Here is a tiny trained network, its code and every weight. The questions are about switching its units off for an input and a class, where a switched-off unit gives its printed mean instead of its output.

import numpy as np


def w(rows, s, z=0):
    codes = np.array(rows[::2]) - 128.0
    scale = np.full(codes.shape[1], s)
    scale[-1] = z or s
    return codes * scale


def norm(h):
    return h / np.sqrt((h * h).mean(-1, keepdims=True) + 1e-5)


def f(y):
    return np.maximum(y, 0)


def log_softmax(a):
    a = a - a.max(-1, keepdims=True)
    return a - np.log(np.exp(a).sum(-1, keepdims=True))


def net(x, mask):
    res = np.array(x, float).reshape(1, 4) / 4 @ E
    u = 0
    for l in range(3):
        y = f(norm(res) @ A[l][:, :-1].T + A[l][:, -1])
        res = res + np.where(mask[u : u + 4], y, B[l][:, -1]) @ B[l][:, :-1]
        u += 4
    return log_softmax(norm(res)[-1] @ U[:, :-1].T + U[:, -1])


A, B = {}, {}
E = w([
[152,54,46,102,135,69,47,56,71],'x0',
[111,123,129,131,145,145,148,112,112],'x1',
[107,104,219,62,153,61,83,192,36],'x2',
[112,222,140,116,69,9,166,2,132],'x3',
],0.0099)
A[0] = w([
[117,81,2,203,110,110,109,93,132,40],'0.n0',
[177,64,91,185,147,186,141,187,167,123],'0.n1',
[136,168,103,226,104,191,153,116,184,82],'0.n2',
[129,148,191,97,133,68,152,74,129,9],'0.n3',
],0.0083,0.0016)
B[0] = w([
[205,205,128,2,117,210,205,178,62,229],'0.n0',
[107,211,63,173,173,170,85,124,38,252],'0.n1',
[98,25,116,212,78,69,102,154,143,253],'0.n2',
[21,106,135,161,34,119,156,176,86,207],'0.n3',
],0.0089,0.0063)
A[1] = w([
[187,116,110,60,102,133,154,6,188,1],'1.n0',
[155,46,117,113,193,171,92,189,97,90],'1.n1',
[117,188,255,114,167,135,134,192,112,74],'1.n2',
[170,154,90,127,92,117,181,139,155,91],'1.n3',
],0.0085,0.0044)
B[1] = w([
[63,171,147,134,29,50,184,248,90,155],'1.n0',
[170,99,168,56,166,104,170,129,187,254],'1.n1',
[175,189,58,65,82,222,121,147,131,226],'1.n2',
[79,120,208,108,132,129,146,135,167,172],'1.n3',
],0.011,0.0063)
A[2] = w([
[116,103,128,148,119,72,30,60,65,35],'2.n0',
[134,19,147,92,172,74,86,132,108,83],'2.n1',
[102,105,126,245,198,156,93,152,170,36],'2.n2',
[107,115,169,192,101,114,174,76,227,2],'2.n3',
],0.013,0.0037)
B[2] = w([
[193,146,130,68,205,255,87,200,72,189],'2.n0',
[108,77,97,213,143,85,119,52,186,246],'2.n1',
[109,191,210,117,65,51,178,132,91,255],'2.n2',
[135,64,78,104,194,108,76,84,182,239],'2.n3',
],0.016,0.0051)
U = w([
[68,209,165,146,5,71,186,147,106,247],'0',
[219,134,101,94,167,220,101,163,92,76],'1',
[109,66,100,166,160,55,101,89,200,82],'2',
],0.017,0.0014)

Each question gives the input, the list of numbers given to net, and the class t.
The units are the neurons (one row each of A and B). Each row of codes is followed by its name. A weight is (code - 128) times the scale printed after its matrix; where a second scale follows, it is the last column's (A, B and U).
mask holds one flag per neuron, layer by layer. A switched-off neuron (its flag False) gives its mean, the last column of its row in B, instead of its output. The means were averaged over made-up inputs and are rounded, as every weight is.
A unit's drop is (log p(t) with every unit on - log p(t) with that unit switched off) / (log p(t) with every unit on - log p(t) with every unit switched off).
The circuit of an input: a set's keep is (log p(t) with only the set's units on - log p(t) with every unit switched off) / (log p(t) with every unit on - log p(t) with every unit switched off). Starting from all 12 units, units are removed one at a time, each time the one whose removal leaves the highest keep (on an exact tie, the one counted first), for as long as the keep stays at least 0.8.
circuit, biggest first: the units of the circuit, biggest drop first
unit that matters most: the unit with the biggest drop
k most important neurons: the k neurons with the biggest drops, biggest first
k most important neurons of layer l: the k neurons of layer l with the biggest drops, biggest first
drop of u: that unit's drop, to one decimal
input [8,-8,-1,1], class 0: unit that matters most : 0.n0
input [0,-8,-6,1], class 2: 3 most important neurons : [0.n2, 1.n3, 1.n2]
input [4,-7,1,3], class 1: 2 most important neurons : [2.n0, 0.n3]
input [6,2,3,-6], class 2: 2 most important neurons : [2.n1, 1.n1]
input [7,4,7,1], class 1: 2 most important neurons : [2.n0, 0.n2]
input [3,2,-7,2], class 0: 2 most important neurons : [0.n0, 1.n0]
input [1,0,7,4], class 1: 4 most important neurons : [2.n0, 0.n0, 1.n1, 2.n2]
input [-5,-4,-1,1], class 2: 2 most important neurons : [2.n3, 0.n1]
input [0,-3,-3,-2], class 0: 3 most important neurons : [0.n2, 1.n2, 0.n1]
input [6,-7,4,-7], class 2: 2 most important neurons : [2.n1, 1.n1]
input [1,0,7,-2], class 2: 2 most important neurons : [0.n0, 2.n1]
input [3,-8,-8,-1], class 1: 2 most important neurons : [0.n0, 2.n2]
input [-3,-4,1,0], class 1: 2 most important neurons : [1.n2, 2.n2]
input [-3,-4,-5,-4], class 0: unit that matters most : 2.n2
input [7,-5,0,2], class 0: 3 most important neurons of layer 0 : [0.n0, 0.n1, 0.n2]
input [2,2,1,7], class 1: 2 most important neurons : [2.n0, 0.n3]
input [-1,6,-3,-8], class 0: 2 most important neurons : [2.n2, 0.n1]
input [-3,-5,-3,6], class 2: drop of 2.n3 : 0.4
input [4,-2,4,6], class 1: drop of 2.n0 : 1.5
input [6,5,6,-5], class 2: circuit, biggest first : [2.n1]
input [5,-3,6,-5], class 2: drop of 2.n1 : 0.2
input [-6,-7,-1,4], class 2: drop of 2.n3 : 0.5
